Below are the code and all the weights of a small trained network. Each question names an input and a class and asks about switching units off, where a switched-off unit gives its printed mean instead of its output.

import numpy as np


def w(rows, s, z=0):
    codes = np.array(rows[::2]) - 128.0
    scale = np.full(codes.shape[1], s)
    scale[-1] = z or s
    return codes * scale


def f(y):
    return y / 2 * (1 + np.tanh(0.7978845608 * (y + 0.044715 * y**3)))


def log_softmax(a):
    a = a - a.max(-1, keepdims=True)
    return a - np.log(np.exp(a).sum(-1, keepdims=True))


def net(x, mask):
    res = np.array(x, float).reshape(1, 5) / 4 @ E
    y = f(res @ A[0][:, :-1].T + A[0][:, -1])
    res = res + np.where(mask, y, B[0][:, -1]) @ B[0][:, :-1]
    return log_softmax(res[-1] @ U[:, :-1].T + U[:, -1])


A, B = {}, {}
E = w([
[62,116,166,118,5,120,163,121,132,103],'x0',
[81,157,198,124,124,154,85,190,132,160],'x1',
[133,128,126,124,123,131,125,136,139,119],'x2',
[135,124,124,120,117,132,123,133,146,129],'x3',
[145,143,119,45,123,202,134,121,27,128],'x4',
],0.021)
A[0] = w([
[50,177,236,126,107,184,49,255,79,177,147],'n1',
[132,161,181,57,58,132,163,97,63,107,83],'n2',
[90,147,220,191,154,133,67,140,192,156,143],'n3',
[177,64,104,196,131,57,167,42,200,84,182],'n4',
[175,119,85,91,203,202,123,162,96,120,134],'n5',
[40,60,165,157,44,62,173,99,165,45,156],'n6',
[121,185,179,139,168,140,59,201,129,205,136],'n7',
[220,192,115,93,202,171,58,136,92,155,176],'n8',
[163,61,75,121,144,140,220,28,157,65,254],'n9',
[206,80,71,203,205,70,122,112,145,130,218],'n10',
[125,127,182,229,104,79,72,136,191,151,177],'n11',
[187,83,93,40,101,165,170,62,70,92,139],'n12',
[163,131,107,195,241,70,42,152,177,156,204],'n13',
],0.0087,0.0089)
B[0] = w([
[89,106,131,124,93,211,173,191,169,133,239],'n1',
[108,135,144,84,80,153,63,138,108,82,191],'n2',
[100,167,102,178,146,132,129,142,163,144,201],'n3',
[131,95,215,126,104,127,115,135,71,134,221],'n4',
[180,123,112,90,131,138,168,89,152,143,196],'n5',
[110,89,161,164,127,99,158,75,111,84,223],'n6',
[106,113,92,98,182,104,163,161,163,129,199],'n7',
[177,98,90,87,149,157,177,100,177,191,222],'n8',
[134,127,148,130,116,124,114,68,9,132,217],'n9',
[168,101,151,134,79,201,65,174,48,179,233],'n10',
[123,144,98,225,179,95,123,167,149,89,213],'n11',
[116,204,118,71,126,121,100,70,94,111,205],'n12',
[118,160,136,107,140,154,60,220,131,164,251],'n13',
],0.012,0.025)
U = w([
[120,109,205,115,1,218,55,220,69,169,251],'0',
[248,168,102,118,139,128,114,26,86,182,102],'1',
[118,215,62,164,201,112,64,209,162,172,122],'2',
[136,74,100,61,157,166,222,116,191,167,90],'3',
[146,20,195,215,103,11,123,50,78,111,163],'4',
[45,222,137,87,84,84,35,33,83,74,63],'5',
[32,135,136,238,108,83,183,121,190,84,27],'6',
],0.0087,0.002)

Each question gives the input, the list of numbers given to net, and the class t.
The units are the neurons (one row each of A and B). Each row of codes is followed by its name. A weight is (code - 128) times the scale printed after its matrix; where a second scale follows, it is the last column's (A, B and U).
mask holds one flag per neuron, in row order. A switched-off neuron (its flag False) gives its mean, the last column of its row in B, instead of its output. The means were averaged over made-up inputs and are rounded, as every weight is.
A unit's drop is (log p(t) with every unit on - log p(t) with that unit switched off) / (log p(t) with every unit on - log p(t) with every unit switched off).
The circuit of an input: a set's keep is (log p(t) with only the set's units on - log p(t) with every unit switched off) / (log p(t) with every unit on - log p(t) with every unit switched off). Starting from the 12 units with the biggest drops (on a tie, the unit counted first), units are removed one at a time, each time the one whose removal leaves the highest keep (on an exact tie, the one counted first), for as long as the keep stays at least 0.8.
circuit, biggest first: the units of the circuit, biggest drop first
k most important neurons: the k neurons with the biggest drops, biggest first
drop when u is switched off: that unit's drop, to one decimal
input [2,0,-6,5,-8], class 4: circuit, biggest first -> (n6)
input [1,0,-7,-7,-5], class 4: circuit, biggest first -> (n1; n6)
input [0,2,2,-4,1], class 3: circuit, biggest first -> (n10; n13)
input [1,-7,4,-7,1], class 5: 3 most important neurons -> (n12; n8; n1)
input [1,-4,0,-8,6], class 5: 2 most important neurons -> (n12; n2)
input [7,0,1,0,2], class 5: 2 most important neurons -> (n10; n13)
input [4,0,5,4,3], class 5: 2 most important neurons -> (n10; n13)
input [-3,1,-1,7,-7], class 2: 3 most important neurons -> (n11; n3; n1)
input [1,-8,-6,-2,-4], class 4: 3 most important neurons -> (n1; n6; n9)
input [8,-4,8,-6,0], class 4: 2 most important neurons -> (n6; n13)
input [1,3,-4,5,-7], class 6: drop when n6 is switched off -> 0.3
input [-4,0,7,-6,1], class 1: drop when n1 is switched off -> 0.6
input [-6,6,0,7,-6], class 2: drop when n9 is switched off -> 0.0
input [-7,-7,7,-8,-2], class 0: circuit, biggest first -> (n10)
